Each row is followed by its class.
[ -55   36   82   59   34  -72  -97   87  110  113  112 -120  139 -102
  -41  -60  250  -65   17  -34    8  117  116   12    6   31 -118   -9
  -25  -38   71   76  106  -25 -157  104]
z146
[  63  -90  -36 -113  172  419  222 -694 -164   -7   -6  103 -289 -172
 -349 -338 -111  465  -19   39 -305  314  101   25 -187 -229  -70  586
  -79   26   49  204 -303  176 -200  234]
z6
[-155  138  -62   -4   53   11  416 -419 -218 -221  191  455  -87  136
 -102  121 -216   28 -179  156 -504 -245 -231  150  -93 -158  -91  177
   56 -444  221  186 -313  -87 -401 -331]
z468
[-118   61   90   57   13  -99  -52  -25   13  112  154  -96  145 -126
  -79  -89  211   -7   -9  -49  -36   18   10  -28  111  -16 -124   59
  -76 -116   54   76   13  -20 -240   41]
z191
[ 236  -68 -289  -94 -370  122 -142  314  122  248   -8 -143  390 -179
 -203  225   43   -3  196 -111  193    2 -199  130  116 -285  174  223
 -129  153 -182   23   61 -110 -227  236]
z468
[ -61  260   56 -169 -143 -164  202  390  -94 -152  -33  394   35   70
  -84   85 -350   66    1  -44 -506 -217 -256  170 -118 -124 -262  -34
 -494 -532    3   45 -375   89 -371 -537]
z191
[-102   79 -250 -342 -183  -77 -484  116 -254    1   67   99   66  340
   -1  313 -322  103  285   44  147  134  -19  418    8  -71   69  -28
  298  162 -222 -116  129  -47  198 -176]
z468
[-107   79   35   40   48  -65  -10   -9   41   69  144  -93  105  -56
  -14    4  166  -63  -40  -53  -17   36   74   -8   19   32  -66   26
  -32  -85   81   73   42  -21 -155    8]
z573
[-148  284 -186   38  112  168 -690  109  185  200  187 -147  244   44
 -368   73 -183   86 -123  229  250 -162 -255   74  291 -455  203  407
 -129 -108 -117  115  -35  -44   70  144]
z554
[ 386  -46 -128   63 -109  233  -30 -197  500  207  283 -207  115 -117
 -324  -68   79  -63  -26  -45   61 -224   -5   44   92 -289  321   31
 -171  -91 -233  -45  145 -192 -154  406]
z468
[-137   66   77   15   30  -72  -88   45   43   77  144 -129  101  -62
  -93 -142  209   15  -39  -17  -41   65   99    7   67   63  -52   48
  -68  -41   74   81   51  -24 -162   37]
z6
[-145   77  214   13   22  -91 -115   15   94  202  155  -62  147 -109
  -38  -32  144 -110   23  -29   21   76  118   17   79   47  -99  -19
   14  -79   68   58  111  -37 -168   81]
z886
[ 126 -242 -440 -235   82  156 -130 -224 -211 -436  299 -110 -170  148
 -271 -169  118  184   98 -366 -112   39   14  -45  245  -85  417   70
 -162 -239 -214  210 -437   79 -274  187]
z146
[ 357  198  252  -62 -183  138  -39  241   54  160  409  277  204  -38
  250  218 -123 -302  -63  -56  115 -167   38   22  155  575  -86  -49
 -222  261   61 -320  -46  -41  269  -32]
z554
[ 286  183  110 -167  -49  381 -760 -505 -115  -97  837  305  -93  218
 -423  129 -236  273   36  386  279 -552  148  239 -166 -515  410 -114
  -62 -395 -460  -12 -556  209  192 -169]
z468
[ -44  262 -899   43   61   12 -739 -763  155  187  416  116 -296   32
 -479  264 -150  -33   91   31  341 -306  -69   96  105 -869 -149   72
  196 -197   37   -4    3 -168 -155  -10]
z274
[-202 -118 -214 -475  -29   -5  177  339   43  148  245  -78  -38 -359
 -443   68   60  322  265 -370  -28  -45  275  376  229 -162 -157  149
  -45   51  -82  117  168  213 -446  329]
z468
[ 228  -18 -381   -1 -175  -60 -121 -284  394  216   -3  -96   -2   78
 -187  240   60 -153  302  -91  464 -195   70  -27  229    8  367 -249
  321  301 -375 -335   23   40  189  198]
z478
[ 319 -173 -527   -4  155  153 -454 -106 -231 -353 -219 -221  -33  387
  -14  -37  346   71  119  -16  248 -131   -3  -83 -567 -302  224 -211
  -69   48   11 -126 -352  -42   54 -331]
z146
[ 110  -56   94  178 -241   31  453  -15  -54   92  240 -143 -119 -519
 -445  -25   45  -19    9 -184 -163  116  310 -370  500  216  230  168
  -67  263   22  142  119  163  188  455]
z554
[-200   61   34  -30  103  -77 -256  -53    9   64  186  -93   84  -34
 -108  -98  110  -21   -1   -1   35   12   61   88   29  -27  -74   30
   21 -206   51   88   29  -37 -195   22]
z573
[ 561 -180 -392   87 -154 -211  275  207  115  -66  211  -83   42 -339
 -395  -88  272  177  441 -569  314 -216   -4   67  319 -439 -279 -269
    2  203 -264 -407   23   66 -682  127]
z146
[-162   58  176   48   54  -91  -93    0   81  124  221  -55  159  -77
 -104 -115  154  -64  -22  -37  -12   38   44   13   97  -27  -92  -10
  -63 -171   41   70   54  -54 -242   43]
z468
[ 313  -19  652   59   17  -18  230  -61 -123  360  166  160  233   75
 -340 -293  138  217  385 -269  108   40  -99  413  411 -374 -129  -99
   23  126 -176 -117 -183  129 -366  298]
z191
[-304 -177   23 -193 -141 -136  242   60 -235   34 -165    9 -163  301
  -12   25 -159   85  167 -231  217  117  162 -128    1   11  232  288
  295  457   42 -138   59  154   95   61]
z554
[ 451   31  -87  -82 -259  -35  -78 -137  395   25  245 -137  232 -269
  -82  142  -20  -11  203  116  404 -273 -282 -123  695 -191   65 -179
  392   97 -331 -222   28   42 -373   73]
z478
[-294   49  -22  -16   77  199   63 -111   -8   47  -67   10  -84 -457
   -9   29  141 -162  106  199 -276  197  316 -139 -221   -3  118   85
  -48   49   81   -5  155   94  227 -213]
z886
[ 250 -279  453 -310 -191 -105  296  642    9 -112   85   94  -61 -379
  -12 -262  -92  278  264 -155  210 -168    1  145  252  457   52   31
   39  260 -215  -68   54  358 -266  364]
z6
[ 145  -78  -63 -485 -173  165  698  444 -281 -321 -319    5 -188  112
  -53 -373 -117  414  161  160 -325 -288  -99  230  344  121  103  286
  -62  289  -29 -264 -120  124  199 -181]
z274
[ 483 -139 -324 -137  -90  447    1 -258 -200 -403  218 -341  248  -73
 -543 -152 -263  621 -171  -70 -100 -115 -218   39  553 -176  304  534
  134   29 -250  -59 -286 -193 -131  -18]
z886
[-159  155 -254  -18  149   33 -351 -753  224  365   92   36   19 -236
 -451  -15 -303   -4  -20   33  -46 -103 -294   23  453 -133 -249  208
  143 -249  107 -116  -37 -261 -258  151]
z886
[ -75  146   -2  471  198  151 -758 -381  107  324  130  111 -143  568
 -453  -55  -51 -462   45   59  291  -49  163  138   67 -132  206 -170
   60   52   19 -298   20  -93  471 -205]
z146
[-128   69   78   29   53  -92  -62   56   62   70  161 -125  124  -58
  -72  -67  187  -42  -42  -39    4    9   94  -14   42  -11  -73   16
  -54  -83   52   86   60  -25 -174   35]
z6
[  35 -249  -65  -53   88 -100  212  489  -87  -76 -372  -33   53    6
  -60 -190  534  439  421 -144 -123  -53  -20  434 -348 -260   44 -257
 -157   38 -311 -255 -209  212 -309 -181]
z191
[ 139  189 -173  296 -125 -151  -65  -57  276  302  242 -125  -82 -614
 -211  321 -164  140  -31  -53  143  -70    6 -321  212  113 -101   94
  -52  403 -183   31  362  148    9  379]
z478
[ 495 -231 -447   96  235  -67 -127  -31  327 -224  -58 -240  -95 -309
  144   37  321  169  -87   27  106  163  126 -373 -381  -89  -17  386
 -238  200  -35  178 -420  166  -40  381]
z554
[ 509 -193   -8 -117 -237   69  159   43  337  -88  170   57  110 -245
 -241 -213  -80  215  101   64  150 -431 -359  347  709  -93  506  344
   92  236 -273  -42 -162  -33  -33  213]
z573
[ 256 -264   66   99   73  -17  -31    2  481  373  341   -7  234 -259
   44   21  115   54  150 -334  370 -380 -139  199  267   65 -142   36
   45  258 -429 -513   71  -96 -485  464]
z274
[  92 -124 -776 -616 -173  -45   22  115  382 -159   98   12  -89  -90
  -24  210 -157  272  -29 -102   72 -507 -284  260   43   10  169  181
 -233   40  -13 -264 -219  -14 -245 -101]
z573
[ 391  246  -81   -2  -26   37 -244 -334 -104   16  604   28 -245   12
 -536  306 -309  438  -73  117  -72    4 -162  144 -321  132  104  308
 -129  135  202 -309   70  315  -70  -54]
z573
[-218   64   49   27   63 -102 -128    0   31  112  148 -135  110  -60
  -94  -44  203  -22  -31  -30  -18   59  103  -32   17  -31 -142   22
   -5 -145   73   80   57  -28 -244   27]
z6
[  -4   68   83  162   59 -443  171  406   99  -13    6   12  126 -214
 -338 -292  195 -100  272 -155 -145   99 -307  238  183 -233 -263   -5
   23 -358  240 -209  223  -32 -663 -139]
z573
[-115   62  108  -39   16  -68   64   39   -9   94  158  -78  108  -65
 -105 -103  168   37  -14  -50  -86   37   68   38    7   26 -106   71
  -73  -59   76  131   24   30 -292   97]
z478
[ -36  -64  378   90  208  -65 -151  219 -117    1   96 -161  200   -5
   29 -540  273 -129  132   42  245  -40  -50   50   92  534   32  172
  -31  116  -53 -118   73   86 -278  295]
z573
[ -19 -110  -45 -193  -63   58   -4 -188 -667  118  220 -168   47  -80
 -484  -56    9  556  204 -386   90  344    6  131  165  -82  -67  327
  119  190  -19  339  -57  156 -327  636]
z478
[ -28  184 -100 -113  -92  122  204   40   35  103  240  -67   95 -259
  -87  221   14   26  -52    0  -10 -193  187   43  -88   79  -86 -128
  -67    6  -74 -139  239   -6  196  -15]
z478
[ 393  -16  106  336  100  306 -100 -607  367  100  455 -203   91   34
 -275 -177  184  -11 -488  -23 -159  -91  -38 -283  179 -293  210  287
 -484 -194  104  138 -369 -213   48  130]
z146
[ 365  -41  406  -76 -227  138  305   78 -636 -441  446  297  -70   36
 -297 -344 -426  450    8 -451 -369   63 -285   42  436  119   73  281
 -146 -126   21  -67 -273   46 -330 -318]
z274
[-167   46  144   42   35 -110  -86    8   36   93  179  -75  124  -12
  -97 -102  223  -69   13  -94  -32   46   84   21   46   55  -96  -47
  -20 -135   86   38   69  -32 -257   -8]
z146
[-287 -176 -270  101  197   -3  476 -243 -210 -175  227  -83  -81  -14
 -480 -307   98  270 -105 -494 -222 -325  206   75 -100 -601  -43   68
 -214 -283 -162   35 -102 -151 -430   65]
z554
[ -12    9 -495 -153  -81  146   42 -244 -565 -406   22 -214  140 -302
 -419  -69   22  319   86   18  -96  257   56  -90  234 -145  -48  246
  138   21   20  302 -257  109 -207  -91]
z191
[ -50  235  169  284  193  -40 -122 -240 -160  390  189  -20   57   -2
   98  414   19  -97 -161 -309  214  -27  -19 -502 -167  187 -174  -73
 -213  190  188   45  -39   60  129  200]
z478
[  68  -50  -17   24 -126  211  413 -614  -73   72  640  -27  -14 -206
 -295  174 -196  -35  -88 -476   58 -366  210 -427  449  -58  294  145
  188  -80 -239 -164   30 -183   34  402]
z554
[ 434   26  236  149  -66  -16  184  362  -43  331  105 -153  346 -384
 -155 -100  300   39  213   16  254   94  161   -9 -253   79 -475  110
  -83  294   68 -268  170   53 -282  497]
z468
[-144 -220  133  131   73  -33  323  312 -118  194  -87  -86  287 -207
  -80  -55  413 -276  284 -381  180 -167   56  -51   15  271  -69 -228
   58   74  -64 -226   83   41 -477  223]
z478
[-134   54   33   51   44  -70  -46  -27   68  104  129 -126  160  -79
 -121  -96  175   31  -16  -17  -36   54   74   57   93  -29 -119   10
   15  -85  -15   76  104  -90 -210   61]
z468
[-149   91  117   39   76  -74  -86  -33   25   70  159  -61   80   22
  -80  -85  155   -6  -73  -32  -35   15    3   16   89 -102 -123   39
  -47 -191   67  106   12  -23 -187    1]
z554
[ -34   23  291  196 -139 -167  146 -279 -150  112  357  180 -140 -516
  -38   43   22    6  318 -242 -137  241  105 -223  296  -59  -57  -54
  334   75 -133 -164  348   59 -181  -12]
z554
[-255  -60 -537 -530  168  268  -56  -55 -119 -344  187  -23 -521  190
  -62    7 -126  365 -243  158 -255   57  -10  -21 -158 -200  124  210
 -389 -130  310   98 -322  290  -24  -60]
z274
[ -33  174  481  134   75 -119  328 -151 -196   35  159  -14 -105  -22
 -291 -288 -271 -132  109 -278  -92  329 -159 -391  732  -65 -296 -102
  206  -89  343 -253  221   85 -435 -105]
z573
[  47  105  370  -23 -233  -36 -377   37 -329   99  663  345 -222  -70
 -325  -53  -30  104   99  104  -64  -88 -199  194  324 -391 -202   55
 -291 -453   85  -24 -150  203  -42 -199]
z146
[-180   48    2   15   70  -90 -111  -67   58   11  218  -80   83  -36
  -43  -91  154  -42  -67  -49   -7  -21   82   -1   69   73  -57  -10
  -25 -111  -11   48   31  -35 -206   38]
z554
[-263 -295  623   23  -22 -225  488  156 -162   88  -11   20 -138   14
  -35 -187   12   64  322 -474  177 -168  125  -90  416  228   49 -215
  348   83 -361 -191  220  236 -329  190]
z886
[ 316    0  -69  -94 -166   82  126  320   69  -31   98   58  515 -345
  -81  203  -64  222  -11 -174  -42 -217  -91  184  -81 -171 -301  118
 -162 -257 -300  237 -342  -90 -621  128]
z6
[  76 -117 -142 -123 -121  181 -210 -190  233   94  194  -56  290 -198
 -329 -106  120 -116  133 -184  134 -445  147  168  172  -37  192  -28
   61 -298 -360  -91 -169 -251 -160   23]
z6
[-102   -5   69   56   68  -86 -177  -32   25   27  228  -76   89   -9
  -39 -158  182  -47  -56  -21   -6   10  -16   19  101   80  -69   33
  -89 -149   38   25  -20  -31 -245   50]
z191
[ -78   49   98   12   10  -85 -119  116   82   62  126  -45  129 -126
   48  -62  214  -65    2  -15   25   45   67   24   15  101 -106  -31
  -22  -39   46   31   77  -11 -163    1]
z554
[  37   -6  -97 -136  -87  212  145 -265 -344  183  177 -295    5 -192
 -670  -67 -108  451   87 -363  222  148  209   33  166 -309  119  231
   84  434   81    6  249   40  198  340]
z6
[-206  159 -528 -286  133   99 -155 -414  -28 -177    7 -214 -314  103
    1   67  317   72 -204  109 -376   -7   73 -267 -133 -119   49  -63
 -382 -329  340  175 -261   10  120 -422]
z886
[ 278  -33   25 -232  -57   46 -203  -97   59   31  314 -112 -372   81
 -604 -217 -109  286   38  144  -30 -132  -81  170  418 -591  250  327
 -246   -7   88   89 -100  227  214  184]
z554
[ 114  -90    9 -215  124  -29  -38 -790  -10   53  442  -68 -373   48
 -392   44 -347  144   46 -461  305  117  -55 -380  566 -146  211 -139
  397    8  195 -211   18   49   39  449]
z554
[  72 -240 -173  120  250  -75 -297 -259 -179  -98  135 -154   34   74
 -405 -224   -7  431  102 -401   41   79 -259   77  335 -248  117   46
  226  -23 -153  -38 -192 -133 -491  233]
z478
[ -58  -36 -285  117  132  116 -152    8 -136 -433 -371  -12 -380  555
  153 -414  -77   68 -145  323  184 -113 -189 -400  -52 -138  115   53
   30   35   74   -6 -267   92 -139 -282]
z468
